Below are the code and all the weights of a small trained network. Each question names an input and a class and asks about switching units off, where a switched-off unit gives its printed mean instead of its output.

import numpy as np


def w(rows, s, z=0):
    codes = np.array(rows[::2]) - 128.0
    scale = np.full(codes.shape[1], s)
    scale[-1] = z or s
    return codes * scale


def f(y):
    return np.maximum(y, 0)


def log_softmax(a):
    a = a - a.max(-1, keepdims=True)
    return a - np.log(np.exp(a).sum(-1, keepdims=True))


def net(x, mask):
    res = np.array(x, float).reshape(1, 8) / 4 @ E
    y = f(res @ A[0][:, :-1].T + A[0][:, -1])
    res = res + np.where(mask, y, B[0][:, -1]) @ B[0][:, :-1]
    return log_softmax(res[-1] @ U[:, :-1].T + U[:, -1])


A, B = {}, {}
E = w([
[134,125,122,136,132,126],'x0',
[246,82,242,140,113,118],'x1',
[117,125,135,121,127,132],'x2',
[139,134,121,133,126,121],'x3',
[130,129,129,130,129,130],'x4',
[131,134,129,124,125,127],'x5',
[80,152,164,200,59,128],'x6',
[164,89,63,92,39,220],'x7',
],0.012)
A[0] = w([
[179,123,207,115,138,133,132],'neuron 1',
[141,69,70,108,72,203,91],'neuron 2',
[170,116,186,109,129,127,120],'neuron 3',
[155,111,174,135,156,160,122],'neuron 4',
[196,148,189,125,146,144,117],'neuron 5',
[172,71,204,104,116,120,112],'neuron 6',
[178,77,219,130,136,135,124],'neuron 7',
[160,85,95,80,195,121,127],'neuron 8',
[145,127,71,82,191,120,103],'neuron 9',
[65,178,50,125,164,115,131],'neuron 10',
[84,153,165,172,22,82,128],'neuron 11',
[138,128,144,130,210,96,119],'neuron 12',
[171,136,110,67,162,103,63],'neuron 13',
[149,133,118,137,127,197,83],'neuron 14',
[95,193,191,138,248,38,90],'neuron 15',
[157,77,171,122,130,128,110],'neuron 16',
[107,79,165,130,156,99,3],'neuron 17',
[107,135,132,233,76,131,124],'neuron 18',
[124,104,122,52,165,110,33],'neuron 19',
[157,88,102,24,225,127,122],'neuron 20',
[80,209,207,128,232,83,80],'neuron 21',
[68,198,46,117,172,151,119],'neuron 22',
[147,56,93,96,73,194,103],'neuron 23',
[67,175,97,99,140,137,101],'neuron 24',
[173,92,96,76,126,172,78],'neuron 25',
[103,170,131,157,89,120,59],'neuron 26',
],0.011,0.0055)
B[0] = w([
[152,60,93,41,178,86,198],'neuron 1',
[207,174,30,116,80,131,217],'neuron 2',
[101,91,114,114,176,74,182],'neuron 3',
[136,109,133,66,125,84,167],'neuron 4',
[125,91,110,69,173,105,190],'neuron 5',
[112,94,142,145,177,124,201],'neuron 6',
[129,74,110,48,170,85,212],'neuron 7',
[69,194,198,127,153,184,183],'neuron 8',
[42,81,193,133,179,159,180],'neuron 9',
[134,15,139,111,216,74,232],'neuron 10',
[2,186,224,57,182,163,199],'neuron 11',
[128,170,99,160,74,149,183],'neuron 12',
[40,126,223,141,151,197,160],'neuron 13',
[131,188,112,105,84,126,156],'neuron 14',
[200,199,106,159,24,116,247],'neuron 15',
[143,94,96,82,148,87,174],'neuron 16',
[109,162,115,130,98,112,142],'neuron 17',
[28,209,215,76,174,212,189],'neuron 18',
[81,156,161,88,161,179,153],'neuron 19',
[73,223,199,139,166,245,208],'neuron 20',
[173,171,53,141,20,117,227],'neuron 21',
[191,51,103,89,193,44,239],'neuron 22',
[174,186,74,120,77,91,212],'neuron 23',
[177,61,112,63,141,73,196],'neuron 24',
[145,175,110,118,72,159,181],'neuron 25',
[58,113,153,71,186,184,155],'neuron 26',
],0.0087,0.014)
U = w([
[141,4,41,108,223,24,73],'0',
[47,161,140,118,191,175,249],'1',
[173,151,2,141,51,72,6],'2',
],0.0094,0.0021)

Each question gives the input, the list of numbers given to net, and the class t.
The units are the neurons (one row each of A and B). Each row of codes is followed by its name. A weight is (code - 128) times the scale printed after its matrix; where a second scale follows, it is the last column's (A, B and U).
mask holds one flag per neuron, in row order. A switched-off neuron (its flag False) gives its mean, the last column of its row in B, instead of its output. The means were averaged over made-up inputs and are rounded, as every weight is.
A unit's drop is (log p(t) with every unit on - log p(t) with that unit switched off) / (log p(t) with every unit on - log p(t) with every unit switched off).
most important unit: the unit with the biggest drop
top k neurons: the k neurons with the biggest drops, biggest first
drop of u: that unit's drop, to one decimal
input [-3,-5,-6,6,-6,-5,-1,-6], class 2: top 2 neurons	(neuron 15; neuron 21)
input [8,-7,-8,-7,6,7,3,7], class 0: top 4 neurons	(neuron 10; neuron 22; neuron 15; neuron 21)
input [-4,3,8,-1,0,-7,4,-6], class 2: most important unit	neuron 21
input [1,-3,8,5,8,-1,6,6], class 1: top 2 neurons	(neuron 11; neuron 18)
input [-1,-4,7,4,-2,5,-8,-8], class 1: top 2 neurons	(neuron 20; neuron 9)
input [-5,-7,6,2,3,4,-4,-8], class 2: top 3 neurons	(neuron 15; neuron 21; neuron 12)
input [1,8,-2,-6,6,3,8,4], class 0: top 3 neurons	(neuron 7; neuron 1; neuron 20)
input [-2,7,-2,-5,-2,-1,8,8], class 1: top 2 neurons	(neuron 11; neuron 18)
input [7,4,5,0,4,8,-5,-8], class 2: top 2 neurons	(neuron 15; neuron 21)
input [-4,4,3,-5,-3,-1,2,6], class 2: top 4 neurons	(neuron 10; neuron 23; neuron 2; neuron 22)
input [-3,3,-4,1,7,-7,0,-5], class 2: drop of neuron 15	0.2
input [-8,-4,4,2,-4,-8,-8,-5], class 1: drop of neuron 20	0.1
input [2,1,4,-6,1,-8,-6,5], class 1: drop of neuron 20	0.2
input [-5,-4,-5,2,2,-3,-7,-1], class 1: top neuron	(neuron 20)
input [-5,-5,0,-1,-3,-8,4,2], class 0: drop of neuron 20	0.1
